Here is a tiny trained network, its code and every weight. The questions are about switching its units off for an input and a class, where a switched-off unit gives its printed mean instead of its output.

import numpy as np


def w(rows, s, z=0):
    codes = np.array(rows[::2]) - 128.0
    scale = np.full(codes.shape[1], s)
    scale[-1] = z or s
    return codes * scale


def f(y):
    return np.maximum(y, 0)


def log_softmax(a):
    a = a - a.max(-1, keepdims=True)
    return a - np.log(np.exp(a).sum(-1, keepdims=True))


def net(x, mask):
    res = np.array(x, float).reshape(1, 4) / 4 @ E
    y = f(res @ A[0][:, :-1].T + A[0][:, -1])
    res = res + np.where(mask, y, B[0][:, -1]) @ B[0][:, :-1]
    return log_softmax(res[-1] @ U[:, :-1].T + U[:, -1])


A, B = {}, {}
E = w([
[192,33,68,113,151,108,153,85,130,188],'x0',
[171,95,173,103,41,73,94,137,79,176],'x1',
[146,55,185,194,191,103,42,136,171,143],'x2',
[117,167,125,207,157,143,175,125,66,248],'x3',
],0.013)
A[0] = w([
[197,96,208,76,2,101,83,128,38,128,205],'N1',
[87,123,87,137,253,201,171,109,152,16,102],'N2',
[140,50,189,212,255,90,14,156,180,154,109],'N3',
[110,101,205,127,73,98,104,125,115,129,89],'N4',
[173,170,36,57,69,169,185,89,133,140,170],'N5',
[144,70,113,42,89,126,75,130,204,35,129],'N6',
[192,118,209,151,138,121,103,147,202,159,5],'N7',
[194,87,45,130,187,142,151,65,174,161,138],'N8',
[141,132,128,200,153,158,146,165,67,183,84],'N9',
[224,17,91,106,162,92,155,69,209,208,121],'N10',
[67,203,240,181,112,162,102,225,167,107,104],'N11',
],0.008,0.0025)
B[0] = w([
[64,96,52,128,155,177,140,24,128,151,225],'N1',
[68,85,90,101,192,137,90,51,136,202,217],'N2',
[24,168,86,123,44,173,179,186,210,147,250],'N3',
[124,89,98,123,211,145,143,115,80,143,170],'N4',
[100,137,125,118,48,135,197,194,139,118,202],'N5',
[197,176,229,254,158,207,222,108,176,199,224],'N6',
[94,211,107,2,120,81,172,108,170,114,170],'N7',
[147,52,134,110,108,170,103,129,136,65,195],'N8',
[164,155,192,229,213,108,182,158,133,163,184],'N9',
[165,61,122,138,145,203,146,162,94,41,226],'N10',
[121,4,150,99,145,188,102,161,34,7,219],'N11',
],0.0083,0.017)
U = w([
[139,38,131,100,100,153,134,183,68,2,99],'0',
[35,207,68,49,8,124,211,192,179,129,132],'1',
[155,156,237,236,150,139,188,121,139,202,131],'2',
[54,84,13,87,172,122,100,3,123,208,131],'3',
[115,116,100,164,70,150,102,130,125,126,255],'4',
[177,163,116,103,106,86,85,126,126,146,78],'5',
[148,158,151,95,62,22,56,117,166,148,98],'6',
[159,173,163,101,59,24,66,140,174,135,87],'7',
],0.0092,0.0073)

Each question gives the input, the list of numbers given to net, and the class t.
The units are the neurons (one row each of A and B). Each row of codes is followed by its name. A weight is (code - 128) times the scale printed after its matrix; where a second scale follows, it is the last column's (A, B and U).
mask holds one flag per neuron, in row order. A switched-off neuron (its flag False) gives its mean, the last column of its row in B, instead of its output. The means were averaged over made-up inputs and are rounded, as every weight is.
A unit's drop is (log p(t) with every unit on - log p(t) with that unit switched off) / (log p(t) with every unit on - log p(t) with every unit switched off).
The circuit of an input: a set's keep is (log p(t) with only the set's units on - log p(t) with every unit switched off) / (log p(t) with every unit on - log p(t) with every unit switched off). Starting from all 11 units, units are removed one at a time, each time the one whose removal leaves the highest keep (on an exact tie, the one counted first), for as long as the keep stays at least 0.8.
circuit, biggest first: the units of the circuit, biggest drop first
most important unit: the unit with the biggest drop
k most important neurons: the k neurons with the biggest drops, biggest first
drop of u: that unit's drop, to one decimal
input [2,1,1,-2], class 4: circuit, biggest first => N11, N9, N2, N5
input [-6,4,7,3], class 1: 3 most important neurons => N3, N7, N10
input [-3,-8,7,-7], class 3: 3 most important neurons => N2, N5, N9
input [4,-2,-5,4], class 1: circuit, biggest first => N5
input [8,6,3,2], class 0: 2 most important neurons => N10, N2
input [6,6,7,-6], class 1: 4 most important neurons => N3, N7, N11, N2
input [-3,3,4,-4], class 1: circuit, biggest first => N3, N10
input [4,-3,-3,4], class 0: 3 most important neurons => N6, N3, N8
input [5,-5,-4,-1], class 0: 3 most important neurons => N3, N1, N8
input [-8,6,-2,-2], class 0: 2 most important neurons => N11, N2
input [-7,-1,5,7], class 0: 2 most important neurons => N11, N6
input [-3,0,-2,-3], class 4: 2 most important neurons => N10, N3
input [7,-5,-3,8], class 2: 2 most important neurons => N9, N11
input [4,1,-2,4], class 0: 2 most important neurons => N6, N3
input [0,7,-4,-1], class 3: most important unit => N1
input [0,-5,-2,-3], class 3: 3 most important neurons => N2, N3, N9
input [-7,-8,-2,7], class 3: 2 most important neurons => N2, N6
input [-1,2,8,-6], class 1: drop of N7 => 0.2
input [-3,3,8,6], class 1: drop of N6 => 0.1
input [-6,5,3,-8], class 2: drop of N11 => 0.0
input [7,-3,2,-8], class 2: most important unit => N6
